Below are the code and all the weights of a small trained network. Each question names an input and a class and asks about switching units off, where a switched-off unit gives its printed mean instead of its output.

import numpy as np


def w(rows, s, z=0):
    codes = np.array(rows[::2]) - 128.0
    scale = np.full(codes.shape[1], s)
    scale[-1] = z or s
    return codes * scale


def norm(h):
    return h / np.sqrt((h * h).mean(-1, keepdims=True) + 1e-5)


def f(y):
    return y / 2 * (1 + np.tanh(0.7978845608 * (y + 0.044715 * y**3)))


def log_softmax(a):
    a = a - a.max(-1, keepdims=True)
    return a - np.log(np.exp(a).sum(-1, keepdims=True))


def net(x, mask):
    res = np.array(x, float).reshape(1, 5) / 4 @ E
    u = 0
    for l in range(3):
        y = f(norm(res) @ A[l][:, :-1].T + A[l][:, -1])
        res = res + np.where(mask[u : u + 4], y, B[l][:, -1]) @ B[l][:, :-1]
        u += 4
    return log_softmax(norm(res)[-1] @ U[:, :-1].T + U[:, -1])


A, B = {}, {}
E = w([
[127,129,132,123],'x0',
[119,109,98,216],'x1',
[124,132,120,125],'x2',
[208,108,254,156],'x3',
[27,204,211,141],'x4',
],0.0063)
A[0] = w([
[189,68,103,107,19],'0.n0',
[125,62,139,125,58],'0.n1',
[131,120,107,196,44],'0.n2',
[95,89,110,253,2],'0.n3',
],0.014,0.0032)
B[0] = w([
[162,254,48,136,240],'0.n0',
[100,176,134,149,133],'0.n1',
[149,199,151,22,169],'0.n2',
[145,129,189,5,253],'0.n3',
],0.008,0.0039)
A[1] = w([
[98,145,120,205,67],'1.n0',
[221,2,47,84,115],'1.n1',
[201,144,183,207,91],'1.n2',
[145,128,122,43,3],'1.n3',
],0.0093,0.0013)
B[1] = w([
[58,224,109,255,104],'1.n0',
[198,210,248,221,251],'1.n1',
[44,40,135,217,248],'1.n2',
[116,127,128,51,236],'1.n3',
],0.0076,0.0023)
A[2] = w([
[109,171,24,111,151],'2.n0',
[36,171,224,105,172],'2.n1',
[178,121,172,209,252],'2.n2',
[187,101,208,1,124],'2.n3',
],0.0092,0.0029)
B[2] = w([
[13,56,173,156,198],'2.n0',
[198,189,45,135,254],'2.n1',
[4,147,128,82,204],'2.n2',
[94,63,67,91,248],'2.n3',
],0.011,0.006)
U = w([
[97,149,114,123,212],'0',
[205,255,115,231,128],'1',
[134,111,132,14,91],'2',
[92,121,117,141,175],'3',
[33,55,195,184,115],'4',
[162,52,137,201,2],'5',
],0.0099,0.0079)

Each question gives the input, the list of numbers given to net, and the class t.
The units are the neurons (one row each of A and B). Each row of codes is followed by its name. A weight is (code - 128) times the scale printed after its matrix; where a second scale follows, it is the last column's (A, B and U).
mask holds one flag per neuron, layer by layer. A switched-off neuron (its flag False) gives its mean, the last column of its row in B, instead of its output. The means were averaged over made-up inputs and are rounded, as every weight is.
A unit's drop is (log p(t) with every unit on - log p(t) with that unit switched off) / (log p(t) with every unit on - log p(t) with every unit switched off).
The circuit of an input: a set's keep is (log p(t) with only the set's units on - log p(t) with every unit switched off) / (log p(t) with every unit on - log p(t) with every unit switched off). Starting from all 12 units, units are removed one at a time, each time the one whose removal leaves the highest keep (on an exact tie, the one counted first), for as long as the keep stays at least 0.8.
circuit, biggest first: the units of the circuit, biggest drop first
k most important neurons: the k neurons with the biggest drops, biggest first
drop when u is switched off: that unit's drop, to one decimal
input [3,3,-4,8,-8], class 1: circuit, biggest first => [1.n1]
input [-5,-7,-4,-5,-8], class 1: 3 most important neurons => [1.n1 0.n3 2.n3]
input [1,2,-3,-6,8], class 1: circuit, biggest first => [2.n1 2.n3]
input [-2,8,-3,7,6], class 2: 4 most important neurons => [0.n3 2.n2 0.n0 0.n2]
input [-6,8,5,-2,-7], class 2: circuit, biggest first => [0.n3 0.n2]
input [-2,1,-6,-8,-1], class 4: circuit, biggest first => [2.n0 2.n1]
input [-3,-2,-1,-5,-1], class 4: circuit, biggest first => [2.n1 2.n0]
input [5,-1,-4,5,-7], class 1: 2 most important neurons => [0.n0 2.n3]
input [-5,5,7,-6,-7], class 1: 2 most important neurons => [1.n1 2.n3]
input [5,7,5,7,1], class 2: 3 most important neurons => [0.n3 0.n2 2.n0]
input [1,7,3,5,-8], class 1: 3 most important neurons => [0.n0 1.n1 2.n0]
input [2,-7,3,-2,-7], class 1: 2 most important neurons => [1.n1 0.n3]
input [5,-7,-7,-8,2], class 4: 4 most important neurons => [2.n0 0.n3 1.n1 0.n2]
input [1,0,0,7,-3], class 4: circuit, biggest first => [1.n2]
input [3,1,-7,8,-7], class 4: circuit, biggest first => [1.n2 2.n2]
input [-7,-3,3,4,8], class 1: 2 most important neurons => [2.n1 0.n3]
input [-5,8,3,-5,7], class 2: 2 most important neurons => [0.n3 0.n2]
input [5,6,6,-4,-6], class 1: 3 most important neurons => [1.n1 2.n3 0.n0]
input [-4,-4,0,2,6], class 1: 3 most important neurons => [0.n3 2.n1 0.n2]
input [-1,2,-2,8,-3], class 4: circuit, biggest first => [1.n2]
input [-2,7,-2,7,-1], class 2: 3 most important neurons => [0.n3 0.n2 2.n0]
input [2,7,7,6,4], class 2: drop when 0.n0 is switched off => 0.1
input [-3,8,-8,1,4], class 2: drop when 2.n0 is switched off => 0.0
input [5,8,1,5,-3], class 2: drop when 0.n3 is switched off => 0.8
input [6,7,-2,-5,-4], class 2: drop when 0.n2 is switched off => 0.2
